How the nodes are linked:
J887 ko J984
J887 zu J414
J887 ge J491
J887 li J118
J887 su J468
J999 ko J741
J999 zu J739
J999 ge J582
J999 li J263
J999 su J604
J950 ko J794
J950 zu J932
J950 ge J803
J950 li J766
J950 su J582
J468 ko J518
J468 zu J779
J468 ge J800
J468 li J398
J468 su J921
J739 ko J999
J739 zu J984
J739 ge J185
J739 li J94
J739 su J189
J462 ko J705
J462 zu J921
J462 ge J398
J462 li J90
J462 su J629
J755 ko J538
J755 zu J232
J755 ge J856
J755 li J893
J755 su J224
J77 ko J96
J77 zu J80
J77 ge J35
J77 li J474
J77 su J863
J547 ko J474
J547 zu J68
J547 ge J80
J547 li J863
J547 su J675
J219 ko J475
J219 zu J398
J219 ge J518
J219 li J705
J219 su J90
J39 ko J151
J39 zu J265
J39 ge J990
J39 li J343
J39 su J447
J862 ko J664
J862 zu J688
J862 ge J853
J862 li J185
J862 su J984
J741 ko J395
J741 zu J999
J741 ge J251
J741 li J727
J741 su J853
J251 ko J500
J251 zu J582
J251 ge J766
J251 li J741
J251 su J263
J500 ko J224
J500 zu J251
J500 ge J555
J500 li J395
J500 su J727
J984 ko J739
J984 zu J887
J984 ge J707
J984 li J453
J984 su J518
J17 ko J80
J17 zu J538
J17 ge J855
J17 li J68
J17 su J373
J181 ko J634
J181 zu J852
J181 ge J386
J181 li J371
J181 su J794
J151 ko J398
J151 zu J39
J151 ge J779
J151 li J921
J151 su J539
J474 ko J22
J474 zu J547
J474 ge J77
J474 li J570
J474 su J442
J539 ko J152
J539 zu J447
J539 ge J343
J539 li J160
J539 su J22
J634 ko J675
J634 zu J181
J634 ge J373
J634 li J856
J634 su J232
J263 ko J727
J263 zu J94
J263 ge J999
J263 li J853
J263 su J688
J582 ko J251
J582 zu J185
J582 ge J664
J582 li J999
J582 su J94
J688 ko J862
J688 zu J475
J688 ge J604
J688 li J707
J688 su J887
J68 ko J547
J68 zu J340
J68 ge J17
J68 li J366
J68 su J634
J851 ko J893
J851 zu J555
J851 ge J232
J851 li J224
J851 su J395
J80 ko J77
J80 zu J17
J80 ge J16
J80 li J547
J80 su J366
J303 ko J343
J303 zu J699
J303 ge J265
J303 li J447
J303 su J77
J398 ko J219
J398 zu J151
J398 ge J468
J398 li J462
J398 su J152
J518 ko J189
J518 zu J468
J518 ge J118
J518 li J219
J518 su J462
J629 ko J839
J629 zu J160
J629 ge J152
J629 li J990
J629 su J265
J118 ko J453
J118 zu J800
J118 ge J887
J118 li J518
J118 su J398
J921 ko J462
J921 zu J343
J921 ge J151
J921 li J152
J921 su J160
J447 ko J539
J447 zu J35
J447 ge J303
J447 li J96
J447 su J474
J386 ko J373
J386 zu J224
J386 ge J893
J386 li J181
J386 su J248
J491 ko J707
J491 zu J705
J491 ge J475
J491 li J887
J491 su J800
J373 ko J366
J373 zu J386
J373 ge J340
J373 li J634
J373 su J371
J94 ko J263
J94 zu J453
J94 ge J739
J94 li J604
J94 su J475
J35 ko J447
J35 zu J16
J35 ge J699
J35 li J77
J35 su J547
J803 ko J248
J803 zu J727
J803 ge J395
J803 li J950
J803 su J664
J224 ko J386
J224 zu J500
J224 ge J851
J224 li J852
J224 su J803
J855 ko J16
J855 zu J989
J855 ge J442
J855 li J17
J855 su J340
J265 ko J39
J265 zu J967
J265 ge J544
J265 li J303
J265 su J35
J705 ko J491
J705 zu J462
J705 ge J219
J705 li J414
J705 su J839
J232 ko J755
J232 zu J794
J232 ge J371
J232 li J851
J232 su J500
J538 ko J17
J538 zu J755
J538 ge J989
J538 li J340
J538 su J386
J343 ko J921
J343 zu J303
J343 ge J39
J343 li J539
J343 su J96
J800 ko J118
J800 zu J839
J800 ge J414
J800 li J468
J800 su J151
J766 ko J555
J766 zu J664
J766 ge J950
J766 li J251
J766 su J999
J160 ko J629
J160 zu J96
J160 ge J539
J160 li J544
J160 su J967
J453 ko J94
J453 zu J118
J453 ge J984
J453 li J189
J453 su J219
J990 ko J779
J990 zu J544
J990 ge J629
J990 li J39
J990 su J303
J414 ko J887
J414 zu J90
J414 ge J705
J414 li J800
J414 su J779
J707 ko J185
J707 zu J491
J707 ge J688
J707 li J984
J707 su J118
J152 ko J90
J152 zu J539
J152 ge J921
J152 li J629
J152 su J544
J675 ko J442
J675 zu J634
J675 ge J366
J675 li J989
J675 su J755
J96 ko J160
J96 zu J77
J96 ge J447
J96 li J22
J96 su J570
J395 ko J852
J395 zu J741
J395 ge J500
J395 li J803
J395 su J932
J727 ko J803
J727 zu J263
J727 ge J741
J727 li J932
J727 su J862
J189 ko J604
J189 zu J518
J189 ge J453
J189 li J475
J189 su J705
J544 ko J990
J544 zu J22
J544 ge J160
J544 li J265
J544 su J699
J853 ko J932
J853 zu J604
J853 ge J263
J853 li J862
J853 su J707
J604 ko J853
J604 zu J189
J604 ge J94
J604 li J688
J604 su J491
J699 ko J303
J699 zu J924
J699 ge J967
J699 li J35
J699 su J80
J856 ko J989
J856 zu J371
J856 ge J634
J856 li J755
J856 su J851
J863 ko J570
J863 zu J366
J863 ge J547
J863 li J442
J863 su J989
J989 ko J855
J989 zu J856
J989 ge J675
J989 li J538
J989 su J893
J371 ko J856
J371 zu J248
J371 ge J181
J371 li J232
J371 su J555
J794 ko J232
J794 zu J950
J794 ge J248
J794 li J555
J794 su J251
J16 ko J35
J16 zu J855
J16 ge J924
J16 li J80
J16 su J68
J932 ko J950
J932 zu J853
J932 ge J727
J932 li J664
J932 su J185
J555 ko J851
J555 zu J766
J555 ge J794
J555 li J500
J555 su J741
J248 ko J371
J248 zu J803
J248 ge J852
J248 li J794
J248 su J766
J340 ko J68
J340 zu J893
J340 ge J538
J340 li J373
J340 su J181
J839 ko J800
J839 zu J629
J839 ge J90
J839 li J779
J839 su J39
J893 ko J340
J893 zu J851
J893 ge J755
J893 li J386
J893 su J852
J185 ko J582
J185 zu J707
J185 ge J862
J185 li J739
J185 su J453
J475 ko J688
J475 zu J219
J475 ge J189
J475 li J491
J475 su J414
J967 ko J265
J967 zu J570
J967 ge J22
J967 li J699
J967 su J16
J570 ko J967
J570 zu J863
J570 ge J474
J570 li J924
J570 su J855
J779 ko J468
J779 zu J990
J779 ge J839
J779 li J151
J779 su J343
J22 ko J544
J22 zu J474
J22 ge J96
J22 li J967
J22 su J924
J366 ko J863
J366 zu J373
J366 ge J68
J366 li J675
J366 su J856
J664 ko J766
J664 zu J862
J664 ge J932
J664 li J582
J664 su J739
J90 ko J414
J90 zu J152
J90 ge J462
J90 li J839
J90 su J990
J442 ko J924
J442 zu J675
J442 ge J863
J442 li J855
J442 su J538
J852 ko J181
J852 zu J395
J852 ge J224
J852 li J248
J852 su J950
J924 ko J699
J924 zu J442
J924 ge J570
J924 li J16
J924 su J17

In the rows, zero is written as 168.

The rows follow the links: the fewer symbols apart two nodes are, the more alike their rows tend to be.

Each row is also shifted at random along 7 hidden directions that mean nothing.

Some nodes, each with a row of numbers:
J35 -> 205 223 236 160 202 56 165 195 176 205 175 162 165 177 130 193 199 157 154 181 161 146 210 179 180 159 167 184 189 171 125 188 137 114
J373 -> 191 176 198 190 187 167 191 164 161 155 164 166 167 183 171 165 176 145 180 155 176 156 165 159 156 174 175 159 166 157 150 181 160 159
J853 -> 135 140 134 175 198 149 171 178 150 102 156 148 86 172 146 177 118 185 194 151 186 206 160 178 134 190 183 163 158 189 178 157 199 248
J185 -> 147 116 175 168 174 170 163 136 138 158 149 145 134 176 151 168 121 162 181 148 211 174 161 182 149 162 182 168 182 188 187 177 204 133
J395 -> 181 189 195 186 162 169 164 166 180 206 152 157 195 175 185 175 192 159 190 141 159 157 160 182 171 136 187 148 192 160 140 163 167 157
J634 -> 239 140 158 190 203 178 202 162 177 150 167 158 186 192 185 154 84 234 195 151 158 170 173 181 151 205 150 154 134 155 129 145 139 203
J863 -> 160 194 176 176 174 192 195 174 183 189 172 176 212 178 180 166 137 175 162 171 154 147 170 170 151 180 147 165 137 142 158 176 138 71
J414 -> 129 196 152 146 148 157 133 186 196 195 180 178 180 143 171 172 180 203 150 177 132 155 168 181 186 152 156 172 179 175 139 129 142 226
J224 -> 132 187 158 190 186 164 193 186 174 163 149 152 165 189 174 183 157 160 197 150 163 196 168 176 145 171 181 151 152 154 181 184 184 126
J887 -> 164 141 171 153 149 170 132 148 160 163 177 174 153 145 166 154 183 181 154 168 173 149 158 165 190 155 170 173 199 190 145 136 163 271
J219 -> 151 133 177 147 179 102 142 159 143 154 170 156 119 163 131 171 180 169 160 179 196 183 188 167 190 165 176 186 197 200 178 172 190 222
J629 -> 228 146 120 142 132 218 155 158 171 173 181 187 195 149 180 152 156 184 140 195 159 170 162 158 183 174 143 182 148 166 206 160 167 150
J263 -> 108 106 169 173 173 173 170 133 143 164 151 147 157 182 167 159 131 177 188 150 202 184 166 177 168 165 179 162 181 181 182 172 198 166
J68 -> 251 175 169 177 171 169 187 171 190 199 172 172 229 183 195 157 168 201 177 171 139 168 183 169 192 176 151 159 154 145 146 162 136 167
J803 -> 219 112 193 187 148 250 173 109 140 168 151 162 181 173 190 146 138 140 180 137 211 138 133 165 148 152 181 152 182 168 172 172 187 125
J967 -> 161 163 184 160 152 201 172 150 162 175 184 189 198 159 174 150 175 151 139 186 172 133 165 147 174 174 149 179 158 158 168 176 146 124
J675 -> 159 182 172 182 175 166 199 176 156 155 161 167 169 186 169 173 211 111 175 176 179 193 174 144 166 175 178 166 153 151 214 216 192 97
J343 -> 85 135 201 157 161 202 162 131 146 148 191 190 165 151 160 140 143 161 132 180 194 109 157 149 162 183 147 185 168 176 144 159 138 173
J500 -> 211 187 177 185 193 129 176 185 167 159 147 144 133 184 156 192 167 154 198 143 173 191 170 183 146 160 193 155 176 171 166 179 191 160
J398 -> 192 156 170 147 170 166 147 159 171 183 176 168 162 153 151 168 93 213 150 169 170 137 169 194 150 171 148 183 166 183 141 140 144 140
J547 -> 244 182 158 176 187 189 193 180 167 124 178 179 148 168 164 166 132 168 162 172 165 156 160 158 132 201 154 169 129 157 163 168 149 157
J794 -> 203 185 187 188 158 201 171 161 168 174 152 164 171 171 181 173 189 130 184 142 174 157 144 168 149 144 189 148 179 159 162 174 180 142
J852 -> 143 203 159 193 187 193 192 189 175 141 151 158 138 177 168 187 131 152 192 140 163 173 146 179 109 173 180 148 142 156 166 171 177 121
J94 -> 171 162 164 165 138 234 147 146 171 190 157 167 176 151 179 168 127 170 166 144 174 138 134 190 138 142 171 159 177 171 161 145 172 120
J727 -> 138 149 159 181 165 189 167 156 163 160 154 158 160 172 180 165 163 169 190 146 174 179 152 173 162 160 183 153 175 170 167 160 185 204
J539 -> 205 181 156 152 160 192 159 176 162 126 187 190 129 142 151 165 159 150 135 185 171 144 152 152 142 183 154 184 149 175 173 160 156 177
J604 -> 236 184 134 154 156 134 142 192 180 187 152 151 148 162 159 192 187 175 180 164 155 211 172 188 178 142 186 165 186 180 193 163 202 182
J862 -> 121 118 170 169 146 194 154 128 173 221 157 156 228 174 198 149 141 214 184 150 167 163 167 189 198 146 165 156 189 167 150 144 166 175
J265 -> 161 179 158 152 148 191 160 170 176 171 188 192 193 150 176 155 188 169 137 193 150 148 166 151 183 174 147 178 157 160 168 159 144 175
J90 -> 176 138 177 141 181 89 151 164 154 187 171 154 155 171 134 173 161 190 156 188 184 184 207 177 198 169 162 192 187 190 179 178 178 159
J518 -> 168 180 131 150 154 203 143 180 183 154 175 176 141 140 163 172 117 201 154 166 151 152 144 185 137 169 156 171 155 178 155 126 155 198

In each set, the symbols that take the first to the second take the third to the fourth, perhaps in another order. Give the fourth.
Answers are names.
163 165 135 155 193 129 154 190 173 143 166 151 109 161 138 186 90 223 176 160 164 186 174 200 136 184 164 174 157 191 155 138 170 205
: 221 172 120 142 117 214 134 170 183 199 165 175 188 142 183 169 183 170 154 176 150 179 149 175 180 140 166 169 174 171 204 152 186 153
:: 158 118 197 149 192 110 162 146 133 138 183 166 126 167 129 157 157 170 147 188 207 158 193 154 185 190 159 195 181 195 166 178 168 205
: J343

202 169 196 150 151 195 153 148 156 174 181 185 163 147 151 162 150 145 130 178 187 115 156 164 150 162 154 186 172 176 161 168 152 99
: 203 174 169 160 165 192 170 168 160 131 189 190 149 151 160 157 167 153 140 185 170 141 157 146 155 189 153 180 150 167 164 163 148 186
:: 127 146 168 164 176 164 151 157 156 150 162 157 124 160 149 173 117 184 172 151 186 160 158 187 142 167 174 169 177 190 154 149 176 192
: J219

141 167 143 142 125 190 137 162 175 199 172 178 193 145 176 163 199 166 145 185 157 168 163 165 194 144 163 178 180 172 194 161 176 157
: 244 181 190 150 196 125 158 178 152 136 179 169 100 155 117 183 120 162 142 176 189 139 174 177 128 183 160 192 164 191 152 167 155 137
:: 112 168 170 186 176 144 181 172 172 184 149 150 186 191 182 174 195 163 198 154 163 201 178 171 185 157 186 151 177 157 175 183 188 169
: J263

85 189 145 167 169 131 157 194 175 173 151 149 141 170 159 192 197 159 187 160 159 212 172 180 172 149 191 160 180 174 191 175 202 184
: 143 140 177 168 186 99 162 162 160 202 144 132 166 191 155 182 161 188 197 154 183 207 196 193 191 151 186 165 196 181 177 181 199 152
:: 133 146 211 194 188 144 176 149 165 173 161 156 181 187 181 156 182 183 195 144 173 158 173 169 187 164 180 150 193 167 116 156 155 250
: J224

171 181 193 150 144 153 128 160 168 204 164 167 163 148 154 179 199 148 152 164 174 145 162 178 178 127 180 174 210 185 158 159 174 155
: 148 224 184 143 177 83 137 207 184 199 169 160 137 155 129 202 183 170 153 177 152 166 190 193 167 146 172 184 190 185 151 164 161 140
:: 246 190 161 144 132 166 149 176 171 193 179 187 191 150 167 168 243 130 135 202 158 170 175 147 203 152 163 183 177 164 207 188 175 134
: J35

66 190 191 196 200 135 191 185 181 158 167 163 176 187 181 167 190 180 193 155 147 171 178 164 176 179 174 150 166 153 122 161 144 242
: 129 168 172 194 172 219 195 158 174 165 160 168 194 182 195 160 136 171 187 146 164 155 150 170 142 175 166 148 149 147 151 165 156 137
:: 142 159 181 176 194 122 198 170 169 181 170 162 201 196 171 162 173 185 177 182 163 188 204 160 195 190 157 171 154 153 169 192 156 146
: J17

212 207 194 162 166 177 163 178 157 131 186 193 127 146 146 171 199 111 133 181 177 127 150 143 141 173 166 181 164 170 160 177 153 159
: 166 170 184 192 190 159 188 168 177 177 156 155 183 189 181 169 147 188 197 144 160 169 171 181 160 171 173 149 166 157 135 161 157 176
:: 144 185 182 178 160 145 159 172 175 202 149 152 180 176 177 182 220 147 189 150 163 184 169 176 186 133 194 151 199 167 167 175 188 169
: J462

137 149 149 146 144 175 142 158 166 181 170 169 170 152 165 164 166 178 154 176 170 171 166 172 182 156 164 177 180 180 184 157 178 175
: 262 110 184 144 111 253 133 104 125 155 178 191 157 131 166 138 192 106 124 178 220 118 130 137 172 144 169 185 198 189 201 171 190 154
:: 196 127 181 148 175 141 150 148 153 153 187 175 151 156 149 150 148 199 145 184 181 146 180 163 187 184 151 187 180 190 142 147 147 245
: J539

163 165 185 170 149 192 150 146 175 218 151 156 196 166 179 172 145 176 177 141 172 146 154 195 161 133 177 156 192 170 149 154 171 114
: 130 181 176 149 124 178 131 157 186 249 159 166 219 154 181 174 198 167 158 164 155 154 166 187 196 117 172 167 203 169 169 159 172 109
:: 161 181 172 155 150 177 161 170 172 173 187 190 191 153 172 156 205 155 138 193 156 147 171 148 189 170 152 179 165 162 167 169 146 174
: J16

121 194 171 187 184 164 200 184 184 179 164 166 201 189 184 171 165 174 184 165 148 177 177 169 164 179 163 157 144 142 161 181 152 124
: 233 175 170 172 159 173 154 167 158 165 148 153 131 163 159 186 182 130 183 146 185 178 149 177 147 140 198 157 189 179 186 176 207 150
:: 140 164 153 148 150 200 151 163 164 150 185 188 154 143 161 158 152 169 138 184 168 143 154 159 158 175 151 182 159 175 170 152 154 180
: J855

112 211 152 185 164 184 180 191 192 196 146 155 188 179 186 189 164 163 194 146 145 187 159 189 146 150 181 145 158 149 175 173 179 99
: 197 135 178 190 170 189 190 143 151 160 155 159 182 188 184 156 180 144 189 155 189 182 165 155 174 169 180 155 170 158 186 190 189 160
:: 179 178 179 175 145 183 155 160 174 210 148 156 191 169 182 178 196 145 183 146 168 170 156 181 174 128 190 152 195 165 174 172 190 126
: J555

162 213 169 168 191 130 185 201 200 190 180 173 202 178 170 175 151 209 166 181 128 164 194 179 173 187 144 169 142 148 134 160 123 147
: 71 205 247 200 213 128 191 172 156 158 158 155 136 187 146 186 166 123 185 138 189 133 169 174 127 164 189 157 180 165 119 188 154 120
:: 135 197 183 172 179 163 180 185 162 128 185 186 142 163 157 167 200 131 149 183 168 150 164 141 156 187 163 176 154 161 162 182 151 182
: J893

133 207 171 141 148 118 132 192 179 199 174 173 163 148 150 184 236 149 145 189 150 172 180 167 198 140 173 182 196 179 176 169 172 174
: 150 188 173 149 161 176 144 173 177 166 184 182 150 142 153 169 138 186 140 174 158 125 157 178 147 168 152 181 168 179 133 137 136 180
:: 248 129 160 153 154 156 138 147 175 208 163 155 191 162 175 160 138 227 175 159 162 169 175 195 196 149 164 167 193 185 145 133 166 215
: J475

131 198 156 147 169 129 161 194 185 189 178 174 179 163 155 179 171 185 148 192 145 173 192 173 180 172 151 183 157 165 174 170 152 131
: 204 137 171 174 179 169 196 151 153 160 172 171 193 185 175 149 169 165 167 183 179 178 184 148 186 192 156 172 151 156 188 192 166 146
:: 210 161 123 179 190 149 203 191 181 149 170 164 189 192 186 161 165 208 190 181 140 222 192 159 188 205 154 162 129 147 186 173 164 215
: J555

210 129 135 143 132 202 142 148 157 156 182 184 168 141 172 147 186 171 141 190 173 169 158 149 196 167 157 182 174 181 197 154 178 227
: 157 216 134 146 147 169 136 203 184 155 176 180 130 134 154 186 190 160 146 178 144 169 151 171 154 155 169 175 167 179 176 146 170 202
:: 154 219 173 183 183 158 186 200 194 161 179 180 187 172 181 170 191 177 171 170 130 160 171 160 166 182 160 158 148 146 131 158 129 208
: J547

224 195 167 188 197 149 194 191 183 163 160 158 169 188 172 179 147 182 191 156 151 181 176 177 149 182 170 155 147 153 151 171 157 153
: 161 177 127 182 147 188 185 179 190 208 148 157 229 188 208 170 208 169 197 165 140 222 173 169 198 153 177 146 159 140 211 185 194 133
:: 178 198 107 140 136 178 140 198 201 197 174 176 190 145 178 177 170 206 152 186 124 187 168 183 181 157 153 173 156 166 184 140 162 175
: J629

